Here is a tiny trained network, its code and every weight. The questions are about switching its units off for an input and a target symbol, where a switched-off unit gives its printed mean instead of its output.

import numpy as np


def w(rows, s, z=0):
    codes = np.array(rows[::2]) - 128.0
    scale = np.full(codes.shape[1], s)
    scale[-1] = z or s
    return codes * scale


def norm(h):
    return h / np.sqrt((h * h).mean(-1, keepdims=True) + 1e-5)


def f(y):
    return y / 2 * (1 + np.tanh(0.7978845608 * (y + 0.044715 * y**3)))


def softmax(a):
    e = np.exp(a - a.max(-1, keepdims=True))
    return e / e.sum(-1, keepdims=True)


def log_softmax(a):
    a = a - a.max(-1, keepdims=True)
    return a - np.log(np.exp(a).sum(-1, keepdims=True))


def net(x, mask):
    ids = ['ΓΔΘΛΞεη'.index(c) for c in x.split()]
    T = len(ids)
    res = E[ids] + P[:T]
    u = 0
    for l in range(2):
        q, k, v = (norm(res) @ M[l].T for M in (Q, K, V))
        z = softmax(np.where(np.tri(T) > 0, q @ k.T / 2**0.5, -1e9)) @ v
        res = res + np.where(mask[u], z, O[l][:, -1]) @ O[l][:, :-1]
        u += 1
        y = f(norm(res) @ A[l][:, :-1].T + A[l][:, -1])
        res = res + np.where(mask[u : u + 4], y, B[l][:, -1]) @ B[l][:, :-1]
        u += 4
    return log_softmax(norm(res)[-1] @ U[:, :-1].T + U[:, -1])


Q, K, V, O, A, B = {}, {}, {}, {}, {}, {}
E = w([
[149,102,121,35,138,78,128,144,63,92,91,174],'Γ',
[95,139,175,168,82,117,237,81,104,156,101,164],'Δ',
[2,155,200,177,82,188,7,106,154,10,132,141],'Θ',
[76,152,233,149,100,146,193,63,85,159,127,207],'Λ',
[151,87,147,124,80,97,220,77,170,158,60,115],'Ξ',
[165,79,155,39,101,75,118,95,103,111,109,130],'ε',
[179,127,28,60,35,74,169,157,55,120,79,88],'η',
],0.012)
P = w([
[221,162,239,146,219,127,144,104,52,216,181,107],'0',
[127,70,102,211,145,157,131,131,117,124,130,161],'1',
[183,83,157,123,73,179,157,120,69,90,111,177],'2',
[181,67,174,116,68,160,157,112,99,101,106,173],'3',
[161,254,166,71,160,120,170,155,217,82,148,131],'4',
[75,148,187,74,109,52,157,110,164,66,165,121],'5',
[61,144,154,77,99,57,142,134,172,63,138,66],'6',
[169,122,173,157,85,138,59,99,174,111,28,194],'7',
],0.0097)
Q[0] = w([
[193,149,113,175,188,139,123,114,86,168,102,83],'L0H0',
[123,3,102,178,61,179,96,68,51,109,7,209],'L0H0',
],0.006)
K[0] = w([
[112,94,125,134,143,51,138,97,122,111,127,146],'L0H0',
[153,255,149,79,192,105,126,135,205,87,118,113],'L0H0',
],0.0072)
V[0] = w([
[204,71,64,60,158,70,164,43,135,241,109,168],'L0H0',
[160,137,165,51,253,179,117,88,116,141,142,235],'L0H0',
],0.0049)
O[0] = w([
[68,80,126,119,175,114,174,9,72,87,129,152,111],'L0H0',
[126,177,59,48,128,196,169,48,158,212,187,174,254],'L0H0',
],0.011,0.0034)
A[0] = w([
[155,97,212,145,116,109,111,213,107,145,85,126,159],'L0N0',
[217,137,64,146,147,94,115,113,149,254,146,108,177],'L0N1',
[90,167,153,149,136,103,103,202,169,107,122,91,2],'L0N2',
[76,177,134,206,122,168,152,133,96,129,192,147,219],'L0N3',
],0.0088,0.0024)
B[0] = w([
[210,128,68,192,158,146,216,76,148,70,224,2,243],'L0N0',
[192,98,181,91,237,166,105,115,77,222,50,95,215],'L0N1',
[221,202,92,204,133,146,113,147,128,67,150,198,223],'L0N2',
[203,43,39,62,168,85,134,167,160,111,43,91,255],'L0N3',
],0.0074,0.0036)
Q[1] = w([
[140,122,202,88,242,2,199,112,87,76,24,163],'L1H0',
[45,52,89,102,99,26,140,53,84,65,94,119],'L1H0',
],0.0056)
K[1] = w([
[128,204,21,159,154,172,108,115,255,35,119,134],'L1H0',
[67,241,176,105,27,209,57,135,183,35,184,142],'L1H0',
],0.007)
V[1] = w([
[121,27,140,107,191,254,26,114,129,136,53,17],'L1H0',
[43,111,160,179,217,252,43,155,16,162,134,147],'L1H0',
],0.0041)
O[1] = w([
[123,199,152,201,106,8,120,115,125,167,119,102,240],'L1H0',
[129,96,203,144,198,215,84,174,94,166,5,30,6],'L1H0',
],0.011,0.0014)
A[1] = w([
[162,108,32,79,116,137,188,148,226,68,182,142,210],'L1N0',
[55,145,79,118,152,118,104,21,97,144,78,123,63],'L1N1',
[106,162,75,105,142,97,200,157,129,218,216,9,94],'L1N2',
[2,32,95,88,164,228,168,91,71,142,195,122,5],'L1N3',
],0.0078,0.0015)
B[1] = w([
[140,117,161,80,92,92,155,57,71,208,139,193,255],'L1N0',
[68,176,117,126,184,175,104,104,107,143,189,123,203],'L1N1',
[134,116,200,141,204,98,129,151,150,142,172,190,178],'L1N2',
[215,119,174,79,96,147,116,129,133,106,166,249,215],'L1N3',
],0.013,0.0075)
U = w([
[38,239,6,156,107,147,132,102,187,140,234,45,220],'Γ',
[181,183,159,180,193,91,98,237,199,153,201,106,72],'Δ',
[174,38,88,198,127,78,153,100,123,12,83,44,137],'Θ',
[61,182,142,199,133,91,72,89,69,136,72,75,5],'Λ',
[179,94,133,98,208,164,154,90,136,141,181,147,235],'Ξ',
[94,110,97,24,23,115,115,180,211,187,16,125,117],'ε',
[187,114,90,118,1,123,113,119,184,105,78,184,194],'η',
],0.0061,0.0015)

Each question gives the input, a string of symbols that net reads in full, and the target symbol t.
The units are the heads (2 rows each of Q, K, V and O) and the neurons (one row each of A and B). Each row of codes is followed by its name. A weight is (code - 128) times the scale printed after its matrix; where a second scale follows, it is the last column's (O, A, B and U).
mask holds one flag per unit, layer by layer, with each layer's heads first. A switched-off unit (its flag False) gives its mean, the last column of its rows in O or B, instead of its output. The means were averaged over made-up inputs and are rounded, as every weight is.
A unit's drop is (log p(t) with every unit on - log p(t) with that unit switched off) / (log p(t) with every unit on - log p(t) with every unit switched off).
The circuit of an input: a set's keep is (log p(t) with only the set's units on - log p(t) with every unit switched off) / (log p(t) with every unit on - log p(t) with every unit switched off). Starting from all 10 units, units are removed one at a time, each time the one whose removal leaves the highest keep (on an exact tie, the one counted first), for as long as the keep stays at least 0.8.
units of the circuit, in order: the units of the circuit, biggest drop first
most important unit: the unit with the biggest drop
k most important neurons: the k neurons with the biggest drops, biggest first
top k neurons in layer l: the k neurons of layer l with the biggest drops, biggest first
input η Λ ε Θ, target Θ: units of the circuit, in order => (L0H0; L1N3; L1N0; L1N1)
input Θ η Γ Λ, target Δ: units of the circuit, in order => (L0H0; L0N1; L1H0; L1N0)
input ε Θ η η η Δ Δ, target Θ: 2 most important neurons => (L1N1; L1N3)
input Ξ η Θ ε, target Λ: top 2 neurons in layer 1 => (L1N3; L1N0)
input η Θ ε Λ η Δ Ξ η, target Θ: units of the circuit, in order => (L0H0; L0N0)
input Ξ Λ Λ Θ Λ, target ε: most important unit => L0N0
input η ε Δ Ξ Λ ε η Θ, target ε: top 2 neurons in layer 0 => (L0N0; L0N3)
input Λ Γ η Θ η Λ Θ, target η: units of the circuit, in order => (L1N1; L0H0; L1N2)
input Δ Θ Δ Ξ ε, target Δ: 2 most important neurons => (L0N3; L1N0)
input Ξ Θ Δ, target Λ: units of the circuit, in order => (L1H0; L0H0; L1N3)
input ε ε Θ, target Γ: 2 most important neurons => (L0N2; L0N3)
input Γ Γ Θ ε ε Δ Ξ Ξ, target Γ: top 2 neurons in layer 1 => (L1N1; L1N3)
input Δ η Θ Λ Ξ η, target Δ: units of the circuit, in order => (L1N2; L1H0)
input Λ ε Γ Ξ ε Θ Λ Γ, target Γ: top 2 neurons in layer 1 => (L1N1; L1N3)
input η Θ Γ η, target Θ: units of the circuit, in order => (L0H0; L1H0; L1N0)
input Ξ η Λ Ξ Ξ Γ Θ Ξ, target Λ: units of the circuit, in order => (L0H0; L1N3; L1H0)
input Λ Λ Θ Λ η Θ, target η: 2 most important neurons => (L0N3; L1N1)
input Ξ Γ Θ Γ Λ η, target Δ: top 3 neurons in layer 0 => (L0N2; L0N3; L0N0)
input Θ Δ Θ Θ Γ Δ ε, target Δ: units of the circuit, in order => (L1N2; L0H0)
input Θ Λ Ξ Λ ε Δ Γ, target ε: units of the circuit, in order => (L0N0; L1N3)
input Θ ε η Ξ η Γ, target Θ: top 3 neurons in layer 1 => (L1N0; L1N3; L1N1)
input Δ Δ Θ ε Δ Ξ, target Δ: units of the circuit, in order => (L1H0; L1N0)
input Λ Θ Λ Δ, target ε: most important neuron => (L0N0)
input Λ η Θ Ξ ε Ξ η Λ, target Γ: most important neuron => (L1N1)
input Θ ε Λ η Δ, target Γ: 3 most important neurons => (L1N3; L1N1; L0N0)
input Λ Θ Θ Θ Θ Δ Θ Ξ, target Δ: units of the circuit, in order => (L0H0; L0N0)
input Δ η Θ Γ Γ Δ, target Δ: units of the circuit, in order => (L1H0; L1N0)
input Γ η η Δ Θ Ξ, target Θ: top 2 neurons in layer 1 => (L1N3; L1N1)
input ε Θ Ξ Ξ, target Γ: most important neuron => (L0N3)
input Θ Ξ Γ, target Δ: units of the circuit, in order => (L0H0; L0N1; L1H0; L1N0)
